Here is a tiny trained network, its code and every weight. The questions are about switching its units off for an input and a class, where a switched-off unit gives its printed mean instead of its output.

import numpy as np


def w(rows, s, z=0):
    codes = np.array(rows[::2]) - 128.0
    scale = np.full(codes.shape[1], s)
    scale[-1] = z or s
    return codes * scale


def f(y):
    return np.maximum(y, 0)


def log_softmax(a):
    a = a - a.max(-1, keepdims=True)
    return a - np.log(np.exp(a).sum(-1, keepdims=True))


def net(x, mask):
    res = np.array(x, float).reshape(1, 8) / 4 @ E
    y = f(res @ A[0][:, :-1].T + A[0][:, -1])
    res = res + np.where(mask, y, B[0][:, -1]) @ B[0][:, :-1]
    return log_softmax(res[-1] @ U[:, :-1].T + U[:, -1])


A, B = {}, {}
E = w([
[229,115,254,158],'x0',
[193,117,76,34],'x1',
[128,128,126,127],'x2',
[128,128,128,128],'x3',
[127,128,127,129],'x4',
[79,226,175,31],'x5',
[188,205,100,200],'x6',
[129,130,129,128],'x7',
],0.0083)
A[0] = w([
[165,150,47,56,79],'N1',
[40,159,173,170,123],'N2',
[99,83,146,100,88],'N3',
[133,123,151,128,102],'N4',
[34,62,49,130,160],'N5',
[195,8,62,165,156],'N6',
[105,165,150,77,2],'N7',
[102,200,192,38,111],'N8',
[97,14,137,126,106],'N9',
[168,169,114,130,125],'N10',
[204,115,193,106,46],'N11',
[147,239,114,119,65],'N12',
[216,137,106,39,52],'N13',
[65,99,171,217,38],'N14',
[71,34,191,63,95],'N15',
[183,56,233,126,37],'N16',
[218,76,87,61,128],'N17',
[181,122,183,89,22],'N18',
[185,167,73,205,138],'N19',
],0.012,0.0019)
B[0] = w([
[79,163,98,161,213],'N1',
[71,184,148,152,211],'N2',
[166,171,110,142,169],'N3',
[124,130,114,145,149],'N4',
[94,102,37,138,239],'N5',
[111,14,212,104,241],'N6',
[136,45,150,119,182],'N7',
[156,6,204,109,255],'N8',
[213,145,174,88,195],'N9',
[153,169,138,131,168],'N10',
[83,134,52,107,223],'N11',
[191,99,103,114,203],'N12',
[72,197,181,157,218],'N13',
[75,180,207,112,210],'N14',
[243,220,118,151,229],'N15',
[83,107,13,132,251],'N16',
[101,203,192,148,218],'N17',
[96,101,78,144,197],'N18',
[225,157,116,91,218],'N19',
],0.019,0.0089)
U = w([
[158,37,173,108,220],'0',
[70,178,188,153,140],'1',
[116,88,23,124,2],'2',
[249,141,118,110,163],'3',
],0.014,0.0023)

Each question gives the input, the list of numbers given to net, and the class t.
The units are the neurons (one row each of A and B). Each row of codes is followed by its name. A weight is (code - 128) times the scale printed after its matrix; where a second scale follows, it is the last column's (A, B and U).
mask holds one flag per neuron, in row order. A switched-off neuron (its flag False) gives its mean, the last column of its row in B, instead of its output. The means were averaged over made-up inputs and are rounded, as every weight is.
A unit's drop is (log p(t) with every unit on - log p(t) with that unit switched off) / (log p(t) with every unit on - log p(t) with every unit switched off).
The circuit of an input: a set's keep is (log p(t) with only the set's units on - log p(t) with every unit switched off) / (log p(t) with every unit on - log p(t) with every unit switched off). Starting from the 12 units with the biggest drops (on a tie, the unit counted first), units are removed one at a time, each time the one whose removal leaves the highest keep (on an exact tie, the one counted first), for as long as the keep stays at least 0.8.
units of the circuit, in order: the units of the circuit, biggest drop first
top k neurons: the k neurons with the biggest drops, biggest first
drop of u: that unit's drop, to one decimal
input [2,3,-8,0,-5,-5,5,1], class 0: units of the circuit, in order	[N6]
input [5,2,4,2,6,5,0,5], class 0: top 2 neurons	[N8; N5]
input [1,1,-4,5,0,-8,8,8], class 0: top 2 neurons	[N6; N15]
input [8,5,-2,-1,5,2,-1,7], class 2: top 2 neurons	[N16; N11]
input [1,0,-8,5,-7,-4,-6,6], class 3: top 3 neurons	[N15; N8; N9]
input [-3,-1,8,7,3,3,-5,-8], class 3: top 3 neurons	[N15; N6; N16]
input [-3,-4,-4,3,2,-1,-5,-3], class 3: top 3 neurons	[N15; N9; N13]
input [0,3,3,-8,5,3,3,2], class 0: top 3 neurons	[N15; N2; N14]
input [8,3,5,0,-6,7,5,4], class 2: top 2 neurons	[N11; N16]
input [-1,8,2,-5,-8,1,-8,6], class 1: top 4 neurons	[N13; N17; N1; N19]
input [5,-7,2,4,-4,-6,-3,0], class 1: top 3 neurons	[N14; N8; N12]
input [-6,3,7,-2,5,-7,6,-4], class 0: top 4 neurons	[N6; N16; N15; N11]
input [6,8,-7,-6,5,3,3,-8], class 1: top 2 neurons	[N13; N17]
input [3,-1,5,-2,5,7,-7,-1], class 0: top 2 neurons	[N8; N7]
input [-5,3,3,2,0,1,6,-3], class 3: units of the circuit, in order	[N19]
input [-7,8,5,0,0,-2,7,-2], class 1: drop of N17	0.4
input [8,2,-2,-6,-3,1,8,6], class 2: drop of N18	0.1
input [4,4,-4,7,7,2,-6,-6], class 3: drop of N15	1.8
